In the rows, zero is written as 128.
Here are made-up elements, facts about them, and rows of numbers that follow some of those facts. Name the element behind each unnamed row.

How the elements are related:
loklil θ dotifla; namin θ flobratik; grestetro θ zafil; klubror θ pokudre; klubror θ gruvabuk
skudre θ gridastor; skudre θ ridis; ploven θ lagik; kloflas θ fludugrok; gruri θ suze
brodrak θ fadran; zafil θ vapur; pase θ greplustu; pase θ refe; tridraklon θ fadran
klukiplal θ dukla; gruvabuk θ mutrus; groge θ vubrak; trofen θ gastur; stigi θ flifo
trogos θ taplam; tirifle θ pase; tirifle θ bigar; rutralu θ fludugrok; moplozun θ dade
varas θ veklas; flobratik θ besta; flobratik θ namin; moman θ duston; dresor θ varas
doplopla θ fosku; fiflu θ moman; lopam θ studaval; pozim θ bires; grotruk θ tripodrok
suze θ stigi; suze θ daflan; fikor θ grameskas; dotifla θ keviklur; vubrak θ groge
fosku θ faston; gigras θ skebrem; drinak θ batron; skasos θ bigar; bruvuk θ studaval
dukla Δ 845; bigar Δ 942; loplim Δ 873; loklil Δ 601; namin Δ 873
keviklur Δ 873; grestetro Δ 942; klubror Δ 443; gigris Δ 443; flelafir Δ 601
rostos Δ 942; greplustu Δ 873; skudre Δ 443; ploven Δ 873; faston Δ 640
kloflas Δ 640; gruri Δ 443; mutrus Δ 942; dade Δ 601; trogu Δ 640
maklil Δ 942; zuzar Δ 873; studaval Δ 640; pluzedak Δ 443; brodrak Δ 873
flifo Δ 845; topo Δ 443; zafil Δ 873; pase Δ 942; bupa Δ 873
pokudre Δ 942; bires Δ 873; fludugrok Δ 601; tridraklon Δ 443; daflan Δ 873
lepan Δ 873; grameskas Δ 640; zate Δ 942; voli Δ 601; klukiplal Δ 873
batron Δ 640; vigrun Δ 601; basir Δ 640; tripodrok Δ 942; stere Δ 601
ridis Δ 873; gidre Δ 640; mazu Δ 873; samol Δ 873; gruvabuk Δ 873
skedak Δ 873; buves Δ 873; fleskos Δ 443; gakemi Δ 601; groge Δ 873
gridastor Δ 443; lozus Δ 873; lagik Δ 873; trofen Δ 873; stigi Δ 601
kovem Δ 873; trogos Δ 942; flekes Δ 845; tirifle Δ 601; tatras Δ 873
fabrizi Δ 640; bekem Δ 443; famuk Δ 873; rutralu Δ 640; figra Δ 601
moplozun Δ 601; veklas Δ 640; pules Δ 873; miskam Δ 601; vapur Δ 640
traklun Δ 443; varas Δ 845; giklol Δ 601; sugra Δ 942; klefle Δ 845
duston Δ 873; skidroflu Δ 845; flobratik Δ 873; skeskubror Δ 601; gaflisa Δ 873
konik Δ 640; plami Δ 942; kuzes Δ 873; plizo Δ 845; moman Δ 942
gosepu Δ 601; dresor Δ 601; doplopla Δ 873; fiflu Δ 640; kubriski Δ 873
plimos Δ 640; lopam Δ 873; stuklus Δ 873; pozim Δ 443; viklak Δ 873
druku Δ 873; grotruk Δ 443; skebrem Δ 845; skeple Δ 942; suze Δ 873
sefek Δ 640; fadran Δ 601; gastur Δ 443; pota Δ 640; fikor Δ 873
dotifla Δ 873; vubrak Δ 601; fosku Δ 601; gipa Δ 845; gigras Δ 942
besta Δ 640; drinak Δ 942; stetri Δ 845; stazus Δ 845; skasos Δ 601
buplo Δ 873; bruvuk Δ 640; nevol Δ 601; taplam Δ 640; refe Δ 443
loplim ε grotruk; loplim ε skebrem; grestetro ε sefek; grestetro ε skebrem; gigris ε gigras
gigris ε flifo; gigris ε skasos; gigris ε stuklus; flelafir ε pota; ploven ε skedak
ploven ε namin; ploven ε pokudre; studaval ε kubriski; studaval ε gosepu; studaval ε gridastor
studaval ε voli; brodrak ε skeskubror; brodrak ε zuzar; brodrak ε plizo; topo ε fludugrok
topo ε lozus; topo ε miskam; topo ε plizo; tridraklon ε pase; tridraklon ε sugra
tridraklon ε bupa; daflan ε tatras; daflan ε rostos; daflan ε bekem; batron ε bruvuk
batron ε rostos; batron ε stere; basir ε trofen; basir ε skidroflu; ridis ε nevol
ridis ε samol; gruvabuk ε veklas; gruvabuk ε mazu; flekes ε besta; flekes ε stere
fabrizi ε rostos; figra ε zuzar; figra ε suze; pules ε fleskos; pules ε skedak
pules ε vigrun; pules ε kovem; pules ε gosepu; varas ε groge; varas ε traklun
klefle ε trofen; klefle ε stazus; flobratik ε dade; flobratik ε pozim; gaflisa ε keviklur
gaflisa ε rutralu; gaflisa ε trogos; plami ε gidre; plami ε kovem; plami ε nevol
plami ε voli; plami ε viklak; kuzes ε sugra; kuzes ε skasos; kuzes ε tirifle
doplopla ε buves; skeple ε pluzedak; skeple ε tirifle; gastur ε rutralu; fikor ε traklun
fikor ε maklil; fosku ε groge; fosku ε zuzar; fosku ε plimos; fosku ε lepan
gipa ε namin; gipa ε pluzedak; drinak ε plimos; drinak ε famuk; buplo ε kloflas
buplo ε trogu; refe ε vubrak

Some rows with their names:
taplam: [137 131 138  92 145 184 110 149 100 110 108  91 121 161  98 111 123 179
 108 137 138 136 115 131 104 106 165 159 148 122 103]
mutrus: [140 166 106 103 180 178 109 130 129 150  88 106 114 176  92 137 126 125
 115 111 166 121 105 161  99 138 165 207 135 158  81]
vapur: [138 130 139  86 142 185 110 146 100 111 114  87 123 157  95 111 121 179
 112 137 142 134 118 137 102 106 164 151 150 127 101]
gidre: [129 119 130 121 136 162 130 157 121 112 118  69 149 169  95 112 128 166
 128 136 145 136 130 118 116 108 162 171 161 105 106]
bires: [119 119 127 100 144 166 107 137 103 139  98  89 120 153  95 154 113 165
  89 143 144 125 108 158 105 133 174 159 138 131  95]
pota: [127  92 102 146  91 221 142  86 102  81 108 103 160 140  62 101 137 146
 170 133 113 134 132  44 134 182 197 185 165  67  92]
nevol: [125 123 113 128 129 148 135 132 119 145 106  73 151 165 112 132 125 144
 107 148 131 134 136 152 111 103 159 183 161 109 101]
gakemi: [139 129 121 103 136 171 119 124  95 151  96  89 136 159 116 137 116 150
  91 149 126 139 109 156  92  97 156 175 152 123 100]
voli: [123 124 115 130 127 149 134 130 118 147 107  77 151 164 114 129 122 143
 109 144 129 134 138 154 111 105 158 183 161 112 101]
skeple: [155 109 117  81 145 188  99 121  93 135  80 104 121 148 103 163 116 146
  89 146 135 137  79 138  71 116 182 166 143 129  83]
vigrun: [124 124 113 130 128 148 136 129 120 148 105  76 153 166 113 130 123 142
 110 146 131 133 135 152 113 106 159 184 160 111  99]
stuklus: [108 109 120 131 138 144 126 147 123 139 106  69 149 162  97 157 118 153
 108 142 151 124 119 144 115 138 173 174 152 116 100]
dotifla: [125 111 117 101 145 168 105 159 103 153  93  88 130 157  84 161 126 168
  74 155 139 130  90 138 106 132 177 165 142 121 102]
pase: [159 108 138 117 151 104 126 116 145 130  91  32 157 182 128 128 111 148
  84 152 130 133 133 124 105 156 179 181 149  87  72]
klubror: [148 158 120 113 177 188 109 143 129 157  95  92 148 180  86 154 118 126
 124 123 187 126  55 123  74 154 157 214 137 147 109]
lopam: [134 106 113 104 144 171 107 161 106 161  90  86 147 162  84 171 133 165
  74 162 139 137  71 122  99 133 176 172 142 111 113]
studaval: [150 130 119  77 145 207 100 154  89 118  93 115 110 148  76 105 146 186
  83 149 119 138  93 109 113 115 175 161 143 113 108]
pokudre: [130 156  98 130 171 158 126 135 148 147  97  90 129 181  91 132 132 117
 132 111 167 116 130 158 116 143 166 216 142 147  83]
gaflisa: [139 123 127  74 155 213  99 111  73 140  98  90 130 159  98 167  96 150
  79 147 136 124  67 136 112 146 199 154 142 148 111]

Which element is each row?
No name comes twice in this set of rows, the named rows included.
[131 103 108 127 136 146 128 146 128 138 105  69 160 172 103 164 122 136
 112 145 141 136 117 143 100 111 176 177 160 116  88]	gigras
[133 109 102 114 155 171 129 136 115 141 115  61 164 187 112 166 111 127
 107 150 136 127 119 142 127 116 195 173 173 131 101]	trogos
[162 113 119  75 156 190  98 131  92 141  84  93 134 156 110 176 108 141
  85 150 140 140  63 144  75 103 180 163 145 141  94]	drinak
[132 134 113  99 136 172 118 130  99 150  89  98 120 155 110 124 127 160
  82 149 120 136 126 157 108  98 163 169 149 124  95]	fadran
[150 100  92 110  86 247 122  39  64 116  72 138 138 114  86 126 125 129
 133 148  93 138  93  66 101 178 202 188 146  86  82]	flelafir
[132 111 130 104 145 169 109 139 103 148  98  77 145 160  94 176 111 159
  95 148 150 133  81 139  87 131 170 166 143 126 104]	klukiplal
[119  94 120 143 111 129 123 153 135 134  92  80 150 134  78 164 131 157
 118 144 160 135  97 134  73 138 153 180 138  88  85]	trofen
[136 125 164  69 148 181  95 131  81 159  85 103 114 175  87 145 116 208
  85 142 152 156  86 128  61 106 139 155 119 131 105]	flekes
[132 110 138 109 145 152 118 194 129 155 105  81 152 210  83 127 148 207
  97 152 149 161 122 108  69  84 145 172 153  95 112]	bruvuk
[117 123 147 105 144 147 117 168 126 133 109  88 120 198  95 106 133 207
 111 131 160 148 163 144  79  87 141 153 145 116  94]	besta
[132 113 109 116 152 142 124 152 125 138 108  68 143 173 111 156 118 140
  98 144 142 130 127 163 112 103 178 173 158 129  89]	maklil
[139 127 124  70 155 221  97 119  77 127  98  97 116 157 107 147 102 154
  80 148 136 121  84 142 110 142 201 147 147 150 103]	gastur
[142 108 128  89 141 192  99 124  86 140  90  96 137 144  93 178 109 157
  91 150 147 135  55 128  82 142 176 161 134 129 101]	ploven
[147 130 155  64 151 191  92 146  88 134  90 114  99 180  97 117 122 212
  91 136 149 153 113 135  48  91 146 146 129 129  95]	batron

The same elements again, as new rows of numbers:
Named rows:
sefek: [125 146 134 166 131 160 127 108 129 130 109 103 138 136 131 136 137 124
 121 125 124 135 131 137 121 143 142 114 132 134 127 112]
kovem: [138 137 124 157 120 143 115 121 149 137  76 147 106 143 154 142 139 132
 142 138 126 115 128 165 139 110 125 130 120 133 141 133]
doplopla: [118 100 126  99 133  97 143 132 125 129 144 109 112 115 118 121 124 128
 130 129 141 148 114 105 132 128 122 116 134 140 120 144]
fikor: [114  99 123  99 137  84 141 140 125 122 161 100 124 117 128 127 126 130
 135 123 137 163 118 114 129 122 126 134 127 130 113 131]
grameskas: [125 129 132 158 130 145 132 109 129 130 119 105 136 137 135 137 135 125
 123 121 121 137 124 138 123 142 140 114 130 140 122 110]
figra: [131 124 126 100 129  98 127 144 117 117 172 149 144 132 137 136 116 133
 139 120 118 130 132 128 138 121 134 166 112 103 111 114]
pozim: [124 132 127 121 135 130 131 130 132 132 130  89 127 110 123 119 138 127
 121 137 143 137 124 105 122 129 123 116 131 124 132 140]
gosepu: [148 145 123 139 115 142 110 133 142 135  98 159 110 140 145 138 131 135
 140 144 126  82 125 160 144 110 118 138 112 117 143 139]
gridastor: [140 129 127 156 124 138 126 119 145 139  90 136 120 140 157 141 142 130
 134 133 122 117 117 148 134 119 127 123 117 127 137 126]
ridis: [133  98 127 132 122 104 146 123 135 132 113 167 111 145 152 141 123 130
 141 121 118 130 104 149 138 119 127 125 119 148 126 123]
faston: [125 130 132 155 129 142 131 107 128 132 119 105 134 137 134 137 137 125
 123 122 120 137 123 132 125 143 142 113 130 137 120 112]
grestetro: [119  95 126 108 130  90 145 134 119 126 155 117 123 116 113 122 128 129
 126 123 140 140 102 109 133 134 122 110 130 145 119 146]
skasos: [130 127 116  85 117 124  83 147 132 130 152  97 113 114  86  98 129 127
 114 142 128  86 165 101 124 124 102 124 143 107 133 151]
moplozun: [131 125 124  95 127 108 131 146 122 126 154 122 120 113 111 118 120 131
 128 138 143 113 121 112 132 124 114 129 125 119 129 148]
loplim: [127 108 133 120 128 113 147 121 121 126 130 165 126 136 133 130 113 125
 130 116 120 141 121 123 128 132 134 128 129 139 122 117]
greplustu: [129 129 132 126 127 133 128 120 126 128 117 150 126 133 132 130 123 126
 130 125 123 137 136 123 131 129 136 133 131 126 128 122]
dukla: [133 133 131 125 124 131 125 131 122 125 131 163 137 132 130 127 119 129
 126 126 123 106 129 126 133 128 131 139 125 119 130 132]
lopam: [124 109 118  70 138 145 144 125 131 127 127  92 113 118 107 116 132 128
 127 127 144 139 118 106 145 117 120 124 132 143 120 144]
brodrak: [114  93 114  54 144 101 147 137 127 118 169  78 129 117 121 126 133 132
 137 115 137 168 116 109 148 112 129 149 121 130 100 130]

Which element is each row?
No name comes twice in this set of rows, the named rows included.
[140 128 125 154 121 137 123 120 148 141  91 137 118 141 157 138 143 130
 133 133 119 111 119 153 133 118 126 122 118 128 138 125]	fleskos
[135 137 128 148 124 142 125 121 138 132  91 149 114 139 148 139 132 130
 138 133 126 126 128 149 136 117 130 132 123 133 136 129]	samol
[134  75 118 123 127 129 162 103 143 137 109 119 112 157 148 146 140 130
 132 111 115 119  77 159 150 121 127 105 114 171 111 112]	studaval
[124  65 113  56 129 107 140 128 134 134 161  90 119 123  96 102 131 123
 110 113 120 120 119  93 130 125 107 107 139 146 113 130]	tridraklon
[131 114 132 117 125 114 141 130 117 124 144 180 136 133 130 128 110 129
 126 119 119 110 113 124 132 132 130 134 123 129 125 126]	klefle
[124 171 127 134 137 151 100 131 131 118 124  98 146 125 142 137 140 130
 139 131 128 158 168 134 133 118 148 170 123  92 122 116]	zuzar
[133 130 126 183 124 149 126 109 147 139  85 108 117 147 157 149 149 130
 133 132 123 120 111 169 131 127 132 112 119 145 131 119]	gidre
[124  92 131 140 137 123 141 151 127 126 139  65 134 113 131 111 129 122
 121 136 137 152 115 146 112 116 112 115 123 140 135 138]	gruri
[136 158 145 145 134 169 150 110 119 132 101 153 140 124 133 129 122 124
 120 131 137 132 118 107 124 143 142 117 130 126 139 124]	bekem
[136 133 123 150 119 145 108 121 148 136  84 141 108 142 144 136 137 130
 136 135 121 112 137 157 134 112 124 130 125 131 140 131]	skedak
[123 108 134 150 131 125 151 109 123 130 133 122 136 140 135 137 127 124
 123 113 117 143 109 135 122 146 140 109 130 149 116 105]	basir
[133 160 144 137 132 168 147 112 117 127  96 165 130 124 127 129 115 124
 126 132 139 138 128 116 128 137 142 123 134 133 139 128]	tatras
[123 155 127 130 136 137 110 131 129 119 131 112 144 128 142 138 135 130
 138 127 125 158 157 132 131 121 145 165 123 100 120 115]	lepan
[124 115 127 115 135 116 139 132 130 133 140  96 127 113 125 122 134 127
 122 131 139 142 116 108 123 131 121 115 130 129 127 136]	skudre

The same elements again, as new rows of numbers:
Some rows with their names:
grotruk: [109 158 136 116 120 130 102 139 106 154 133 170 136 102 142  94 144 149
 137 124 123 133 132 121 137 118 150 146 132 137]
konik: [135 126 130 110 137 126 120 114 109 138 122 146 126 132 100 121 130 138
 130 131 133 125 123 152 109 156 136 123 124 125]
pota: [ 61 173 102 127 105  74  67 139  92 177 128 184  93 116 122  85 146 180
 153 172 160 188  89 108 124 148 111 100 113 105]
klefle: [170  95 149 157 131 115 135 133 157 138 132  87 134 159 158 153 128 104
 108 149 100 105 165 154 123 135 165 142 139 129]
stazus: [169 115 139 170 121 124 147 164 162 142 143 115 158 106 146 137 148  94
 122 134 105 114 136 130 104 114 155 150 112 125]
fiflu: [111 127 134 103 141 143 111 102 106 132 125 145 136 121 128 105 126 140
 124 118 134 140 151 117 111 142 139 115 128 112]
studaval: [128 117 136 111 146 126 114  99 108 134 120 131 121 150 109 126 118 146
 123 140 132 125 148 153 108 161 141 118 134 121]
sugra: [134 130 124 158 113 125 144 153 140 129 138 120 132 115 139 140 120 112
 135 128 124 131 108 118 124 101 116 131 121 130]
rostos: [152 134 121 136 113 134 146 155 131 125 139 127 147 118 143 148 122 109
 123 111 119 126 117 149 143 112 116 144 149 133]
bekem: [154 142 133 110 129 142 137 142 111 143 134 168 140 104 117 120 134 137
 134 109 113 108 127 151 122 128 153 162 136 152]
refe: [130  81 178 182 138 128 130  90 141 150 122  80 107 161 100 127 101 136
 137 173 110  85 164 104  54 118 198 130  63 139]
pluzedak: [135 138 137 131 128 133 132 137 119 147 132 158 124 103 112 113 131 143
 144 129 119 110 121 124 105 121 154 149 111 150]
skeple: [137 109 135 143 122 114 132 124 138 122 128  90 106 169 151 158  97 123
 119 143 120 120 139 146 144 125 126 122 148 134]
skidroflu: [170 116 140 170 121 124 146 162 162 145 144 115 158 106 146 137 147  94
 122 133 105 114 136 128 104 113 155 149 111 124]
besta: [148 152 123  89 134 133 146 119 114 134 118 184 148 109  93 121 139 114
 117 107 126 109  92 164 136 144 144 136 142 107]
nevol: [127 136 120 136 116 132 136 135 118 129 130 139 142 114  95 128 127 123
 133 119 139 138 105 128 112 119 118 127 111 121]
flifo: [159 115 146 136 105 129 121 187 158 139 123 115 114 100 157 124 157 112
 144 128 112 130 104 111 136 117 121 127 109 151]
mazu: [129 130 128 170 104 117 122 152 129 153 135 125 156 119 109 122 143 112
 125 134 132 140 122 128 107 114 147 137  98 107]
stere: [147 137 118 114 120 141 139 138 109 127 129 145 157 119 101 134 128 119
 123 102 135 131 114 161 131 130 118 140 137 124]

Name these rows:
No name comes twice in this set of rows, the named rows included.
[ 84 183 131  94 137 120 181  89 177 106  86 181 123 109 131 120 136  73
  92 120 120  77  44  89 207  83 170 115 145  52]	namin
[129 116 125 113 130 122 125 106 113 122 117 113 112 169 110 145 104 138
 120 132 135 127 133 157 138 148 119 121 143 129]	figra
[138  96 192  79  79 184  71 189 129 120  82  92 107 107 148  92 171 114
 149  85 132 143  94  99 181 104  91  95  93 168]	suze
[129 143 132  98 141 155 118 119 105 126 129 162 165  96 117 107 148 126
 121  99 134 132 137 141 118 139 130 133 137 117]	bruvuk

